Here is a tiny trained network, its code and every weight. The questions are about switching its units off for an input and a class, where a switched-off unit gives its printed mean instead of its output.

import numpy as np


def w(rows, s, z=0):
    codes = np.array(rows[::2]) - 128.0
    scale = np.full(codes.shape[1], s)
    scale[-1] = z or s
    return codes * scale


def norm(h):
    return h / np.sqrt((h * h).mean(-1, keepdims=True) + 1e-5)


def f(y):
    return y / 2 * (1 + np.tanh(0.7978845608 * (y + 0.044715 * y**3)))


def log_softmax(a):
    a = a - a.max(-1, keepdims=True)
    return a - np.log(np.exp(a).sum(-1, keepdims=True))


def net(x, mask):
    res = np.array(x, float).reshape(1, 7) / 4 @ E
    u = 0
    for l in range(4):
        y = f(norm(res) @ A[l][:, :-1].T + A[l][:, -1])
        res = res + np.where(mask[u : u + 5], y, B[l][:, -1]) @ B[l][:, :-1]
        u += 5
    return log_softmax(norm(res)[-1] @ U[:, :-1].T + U[:, -1])


A, B = {}, {}
E = w([
[128,125,127,128,129,127],'x0',
[146,80,247,118,223,138],'x1',
[127,130,130,128,127,128],'x2',
[199,66,204,160,29,186],'x3',
[17,68,183,30,71,110],'x4',
[129,128,129,127,127,126],'x5',
[128,131,129,127,127,128],'x6',
],0.015)
A[0] = w([
[141,101,118,120,104,149,30],'0.n0',
[254,124,147,139,74,203,34],'0.n1',
[174,142,70,178,173,127,126],'0.n2',
[99,83,164,106,176,142,1],'0.n3',
[185,129,158,143,198,129,29],'0.n4',
],0.012,0.0069)
B[0] = w([
[136,147,144,128,99,128,112],'0.n0',
[47,85,94,207,145,11,254],'0.n1',
[141,223,118,98,116,138,240],'0.n2',
[157,190,171,106,107,65,147],'0.n3',
[107,85,130,140,197,234,177],'0.n4',
],0.012,0.0058)
A[1] = w([
[199,183,78,68,203,231,1],'1.n0',
[121,155,152,49,182,229,12],'1.n1',
[129,112,120,100,181,150,21],'1.n2',
[175,91,191,86,2,239,54],'1.n3',
[139,210,115,190,23,139,159],'1.n4',
],0.0095,0.0042)
B[1] = w([
[113,255,178,96,127,186,194],'1.n0',
[105,181,150,156,106,82,147],'1.n1',
[137,177,202,165,116,50,119],'1.n2',
[215,126,153,126,36,135,207],'1.n3',
[197,141,101,112,113,34,255],'1.n4',
],0.011,0.0047)
A[2] = w([
[210,141,129,226,83,195,109],'2.n0',
[105,117,217,49,126,88,86],'2.n1',
[102,68,22,31,55,133,89],'2.n2',
[95,160,172,95,180,246,102],'2.n3',
[159,70,142,244,173,169,2],'2.n4',
],0.012,0.0081)
B[2] = w([
[37,32,70,91,169,70,207],'2.n0',
[110,127,62,98,187,60,223],'2.n1',
[67,158,125,212,144,213,255],'2.n2',
[125,184,151,155,160,6,186],'2.n3',
[213,54,65,114,189,221,184],'2.n4',
],0.013,0.0055)
A[3] = w([
[112,65,254,48,183,107,83],'3.n0',
[66,132,86,100,42,148,36],'3.n1',
[131,92,181,122,51,120,193],'3.n2',
[144,200,64,80,161,145,3],'3.n3',
[154,124,169,179,218,172,168],'3.n4',
],0.016,0.0059)
B[3] = w([
[196,162,9,133,71,211,254],'3.n0',
[109,74,251,94,167,90,217],'3.n1',
[199,202,175,98,135,164,218],'3.n2',
[178,80,188,149,69,237,206],'3.n3',
[76,63,224,98,147,100,227],'3.n4',
],0.015,0.0071)
U = w([
[205,166,103,134,74,209,254],'0',
[137,176,211,123,197,123,88],'1',
[12,122,146,129,123,140,126],'2',
[115,127,37,32,161,124,42],'3',
[153,106,68,185,90,58,117],'4',
[148,27,156,143,184,129,98],'5',
[127,114,255,94,59,111,8],'6',
],0.033,0.0058)

Each question gives the input, the list of numbers given to net, and the class t.
The units are the neurons (one row each of A and B). Each row of codes is followed by its name. A weight is (code - 128) times the scale printed after its matrix; where a second scale follows, it is the last column's (A, B and U).
mask holds one flag per neuron, layer by layer. A switched-off neuron (its flag False) gives its mean, the last column of its row in B, instead of its output. The means were averaged over made-up inputs and are rounded, as every weight is.
A unit's drop is (log p(t) with every unit on - log p(t) with that unit switched off) / (log p(t) with every unit on - log p(t) with every unit switched off).
The circuit of an input: a set's keep is (log p(t) with only the set's units on - log p(t) with every unit switched off) / (log p(t) with every unit on - log p(t) with every unit switched off). Starting from the 12 units with the biggest drops (on a tie, the unit counted first), units are removed one at a time, each time the one whose removal leaves the highest keep (on an exact tie, the one counted first), for as long as the keep stays at least 0.8.
circuit, biggest first: the units of the circuit, biggest drop first
most important unit: the unit with the biggest drop
top k neurons: the k neurons with the biggest drops, biggest first
top k neurons in layer l: the k neurons of layer l with the biggest drops, biggest first
drop when u is switched off: that unit's drop, to one decimal
input [2,4,-5,4,0,8,2], class 5: most important unit	2.n4
input [3,-8,0,-8,0,-3,-1], class 0: circuit, biggest first	[3.n3, 0.n1]
input [-6,-6,-1,-5,1,6,8], class 2: circuit, biggest first	[3.n0, 2.n2]
input [7,1,-6,4,-6,1,-4], class 5: top 2 neurons	[0.n4, 2.n4]
input [-7,8,2,8,0,7,3], class 5: top 4 neurons	[0.n1, 2.n4, 3.n4, 0.n2]
input [0,0,-8,-7,1,-7,7], class 2: top 2 neurons	[3.n0, 1.n4]
input [-1,-5,8,-2,1,-3,4], class 2: top 2 neurons in layer 3	[3.n0, 3.n1]
input [1,-7,-7,1,-1,7,5], class 4: top 2 neurons	[1.n4, 3.n2]
input [3,1,6,7,3,-1,-7], class 0: top 3 neurons	[3.n0, 3.n4, 3.n2]
input [-4,0,3,-5,0,-8,5], class 0: top 3 neurons in layer 3	[3.n3, 3.n1, 3.n4]
input [8,-3,6,4,1,-8,-5], class 6: top 3 neurons	[2.n1, 3.n0, 3.n2]
input [-2,2,1,6,1,7,-4], class 0: top 3 neurons	[2.n2, 3.n2, 0.n4]
input [7,-8,4,-8,0,-3,-1], class 0: top 2 neurons	[3.n3, 0.n1]
input [-4,1,5,0,4,6,-5], class 3: circuit, biggest first	[2.n1]
input [0,0,7,-4,3,-1,1], class 2: top 2 neurons	[2.n2, 3.n0]
input [-3,8,-7,0,7,6,5], class 3: top 2 neurons	[2.n1, 3.n3]
input [-7,6,-8,-6,1,-1,5], class 3: top 3 neurons	[3.n0, 2.n2, 0.n2]
input [3,-6,8,0,2,-4,4], class 2: top 3 neurons	[2.n2, 0.n2, 3.n1]
input [-5,-5,-7,3,1,5,-3], class 6: top 4 neurons	[3.n1, 2.n1, 3.n0, 1.n4]
input [6,-6,4,-6,-1,-1,2], class 0: circuit, biggest first	[3.n3]
input [-3,4,2,8,2,-5,-8], class 0: drop when 3.n0 is switched off	0.1
input [-6,6,-6,8,4,-5,-5], class 0: drop when 3.n0 is switched off	0.2
input [-3,-7,-4,1,1,8,4], class 6: drop when 3.n0 is switched off	0.5
